Below is a small trained network, with its code and all its weights. Each question gives an input and a target symbol and asks what happens when units are switched off, that is, made to give their printed mean instead of their output.

import numpy as np


def w(rows, s, z=0):
    codes = np.array(rows[::2]) - 128.0
    scale = np.full(codes.shape[1], s)
    scale[-1] = z or s
    return codes * scale


def f(y):
    return np.maximum(y, 0)


def softmax(a):
    e = np.exp(a - a.max(-1, keepdims=True))
    return e / e.sum(-1, keepdims=True)


def log_softmax(a):
    a = a - a.max(-1, keepdims=True)
    return a - np.log(np.exp(a).sum(-1, keepdims=True))


def net(x, mask):
    ids = ['γδζηθλμξπσφψω'.index(c) for c in x.split()]
    T = len(ids)
    res = E[ids] + P[:T]
    r = res
    for j in range(2):
        rows = slice(2 * j, 2 * j + 2)
        q, k, v = (r @ M[0][rows].T for M in (Q, K, V))
        z = softmax(np.where(np.tri(T) > 0, q @ k.T / 2**0.5, -1e9)) @ v
        o = O[0][rows]
        res = res + np.where(mask[j], z, o[:, -1]) @ o[:, :-1]
    y = f(res @ A[0][:, :-1].T + A[0][:, -1])
    res = res + np.where(mask[2:14], y, B[0][:, -1]) @ B[0][:, :-1]
    return log_softmax(res[-1] @ U[:, :-1].T + U[:, -1])


Q, K, V, O, A, B = {}, {}, {}, {}, {}, {}
E = w([
[66,124,191,48,5,47,214,195],'γ',
[100,90,31,68,153,219,203,155],'δ',
[114,195,203,132,91,96,66,174],'ζ',
[71,158,160,125,95,140,80,218],'η',
[165,223,199,97,109,179,48,121],'θ',
[91,176,184,187,50,157,65,169],'λ',
[97,221,197,147,90,175,47,165],'μ',
[160,89,101,101,97,68,241,91],'ξ',
[203,45,104,163,97,66,39,95],'π',
[172,98,29,96,150,92,60,74],'σ',
[129,204,187,118,163,110,90,175],'φ',
[107,96,26,129,173,61,92,162],'ψ',
[159,119,75,178,151,201,165,92],'ω',
],0.013)
P = w([
[82,3,184,66,139,179,44,108],'0',
[132,91,77,83,76,156,86,170],'1',
[148,117,75,110,97,154,87,172],'2',
[142,135,83,124,122,124,118,132],'3',
[155,166,65,155,132,110,117,136],'4',
[165,194,60,182,148,101,128,134],'5',
[179,208,46,194,159,80,150,125],'6',
[176,232,47,226,176,62,153,115],'7',
],0.0063)
Q[0] = w([
[129,183,144,133,135,146,49,167],'h0',
[185,80,2,143,126,127,107,90],'h0',
[134,170,141,125,128,155,65,172],'h1',
[92,171,244,107,89,133,161,160],'h1',
],0.02)
K[0] = w([
[88,40,193,123,250,172,95,101],'h0',
[159,167,115,229,228,92,167,149],'h0',
[76,25,199,117,221,173,79,70],'h1',
[94,72,151,66,79,139,108,164],'h1',
],0.013)
V[0] = w([
[66,70,84,158,122,105,179,182],'h0',
[202,44,117,77,135,113,158,47],'h0',
[131,122,92,163,124,253,155,103],'h1',
[100,175,70,35,242,118,132,168],'h1',
],0.011)
O[0] = w([
[91,101,138,186,247,113,103,110,144],'h0',
[171,204,97,160,168,103,155,196,205],'h0',
[83,194,132,57,165,142,111,111,254],'h1',
[189,91,236,105,156,155,107,170,136],'h1',
],0.012,0.0074)
A[0] = w([
[106,133,68,60,77,165,218,51,179],'n0',
[101,83,119,115,86,127,56,2,106],'n1',
[154,195,128,151,116,58,81,165,78],'n2',
[166,83,162,90,25,75,145,150,151],'n3',
[153,191,202,85,122,135,164,153,127],'n4',
[76,56,112,188,107,45,88,125,153],'n5',
[216,54,124,207,141,64,77,138,38],'n6',
[172,24,113,104,146,126,73,95,2],'n7',
[104,124,55,110,111,34,130,87,60],'n8',
[175,149,201,111,86,170,226,181,134],'n9',
[157,83,222,216,92,150,145,154,230],'n10',
[78,200,131,114,64,116,104,118,56],'n11',
],0.0089,0.0051)
B[0] = w([
[108,88,157,251,116,155,78,125,254],'n0',
[122,94,111,145,204,51,119,189,176],'n1',
[142,48,124,54,79,159,80,172,235],'n2',
[219,215,208,164,93,115,165,83,185],'n3',
[40,116,138,125,56,152,124,99,208],'n4',
[152,179,111,77,104,176,97,65,179],'n5',
[65,185,158,166,90,213,144,197,212],'n6',
[71,210,39,158,58,75,153,66,156],'n7',
[92,2,194,85,126,142,164,118,174],'n8',
[41,46,67,121,100,181,138,87,168],'n9',
[155,106,99,61,232,120,164,72,190],'n10',
[114,129,141,146,193,37,227,169,195],'n11',
],0.0085,0.0067)
U = w([
[155,95,49,148,150,93,255,160,153],'γ',
[132,127,203,174,132,85,115,153,133],'δ',
[68,69,132,151,122,101,130,121,62],'ζ',
[111,127,211,126,123,136,63,138,41],'η',
[92,125,167,158,73,135,144,124,38],'θ',
[133,85,197,126,192,159,138,154,27],'λ',
[153,123,165,78,120,151,188,74,159],'μ',
[85,195,146,82,105,77,158,152,39],'ξ',
[88,52,100,119,68,181,111,125,55],'π',
[216,155,146,152,118,141,53,200,136],'σ',
[189,175,100,148,99,54,118,97,174],'φ',
[86,181,82,193,135,181,97,79,204],'ψ',
[169,60,74,67,188,68,62,83,254],'ω',
],0.0085,0.0035)

Each question gives the input, a string of symbols that net reads in full, and the target symbol t.
The units are the heads (2 rows each of Q, K, V and O) and the neurons (one row each of A and B). Each row of codes is followed by its name. A weight is (code - 128) times the scale printed after its matrix; where a second scale follows, it is the last column's (O, A, B and U).
mask holds one flag per unit, heads first, then neurons. A switched-off unit (its flag False) gives its mean, the last column of its rows in O or B, instead of its output. The means were averaged over made-up inputs and are rounded, as every weight is.
A unit's drop is (log p(t) with every unit on - log p(t) with that unit switched off) / (log p(t) with every unit on - log p(t) with every unit switched off).
The circuit of an input: a set's keep is (log p(t) with only the set's units on - log p(t) with every unit switched off) / (log p(t) with every unit on - log p(t) with every unit switched off). Starting from the 12 units with the biggest drops (on a tie, the unit counted first), units are removed one at a time, each time the one whose removal leaves the highest keep (on an exact tie, the one counted first), for as long as the keep stays at least 0.8.
units of the circuit, in order: the units of the circuit, biggest drop first
unit that matters most: the unit with the biggest drop
k most important neurons: the k neurons with the biggest drops, biggest first
heads that matter: for each layer, one digit per head in row order, 1 if its drop is at least 0.15 and else 0, layers parted by /
input ζ ω ω σ θ φ, target φ: unit that matters most => h1
input γ ω θ φ, target ψ: units of the circuit, in order => [h1 h0 n5]
input ξ σ ω ω ω λ φ, target σ: units of the circuit, in order => [h0 n2]
input ψ μ ξ ω λ ξ θ, target λ: heads that matter => 11
input λ θ φ, target ζ: units of the circuit, in order => [h1 h0 n0 n1]
input δ ω σ ω ξ η φ ζ, target η: units of the circuit, in order => [h1 n4]
input δ φ φ, target η: units of the circuit, in order => [h1 n4]
input φ φ σ π ω η, target μ: units of the circuit, in order => [h1 h0 n3 n10]
input μ ξ ω η, target δ: 3 most important neurons => [n3 n1 n0]
input θ ω ω π ω ω ψ, target ω: heads that matter => 00
input φ σ ω ω σ ξ μ μ, target μ: 2 most important neurons => [n10 n3]
input σ μ φ σ φ π, target φ: heads that matter => 11
input σ θ ζ ξ σ ζ, target π: 2 most important neurons => [n9 n2]
input ω φ π φ ξ σ, target φ: units of the circuit, in order => [h1 h0 n7 n3]
input η ψ λ η μ μ, target ω: unit that matters most => h0
input ω ψ σ ω φ η ω θ, target ξ: heads that matter => 01
input ω ω γ σ θ λ, target ξ: units of the circuit, in order => [h1 n11]
input ω ω ξ ω γ ψ, target ω: 2 most important neurons => [n6 n0]
input ψ σ η, target λ: units of the circuit, in order => [h1 n10]
input ω σ θ σ λ, target ξ: heads that matter => 01
input ξ σ ω φ ω η, target σ: heads that matter => 11
input δ ψ π, target ψ: 3 most important neurons => [n6 n7 n5]
input ω ω σ η μ, target ξ: heads that matter => 01
input λ γ ψ, target ψ: 3 most important neurons => [n6 n7 n5]
input λ ω ω δ φ ψ, target ψ: 4 most important neurons => [n6 n7 n5 n2]
input ω ω ζ ω γ, target μ: 3 most important neurons => [n5 n10 n3]
input σ η ψ σ δ θ μ, target π: 3 most important neurons => [n9 n2 n4]
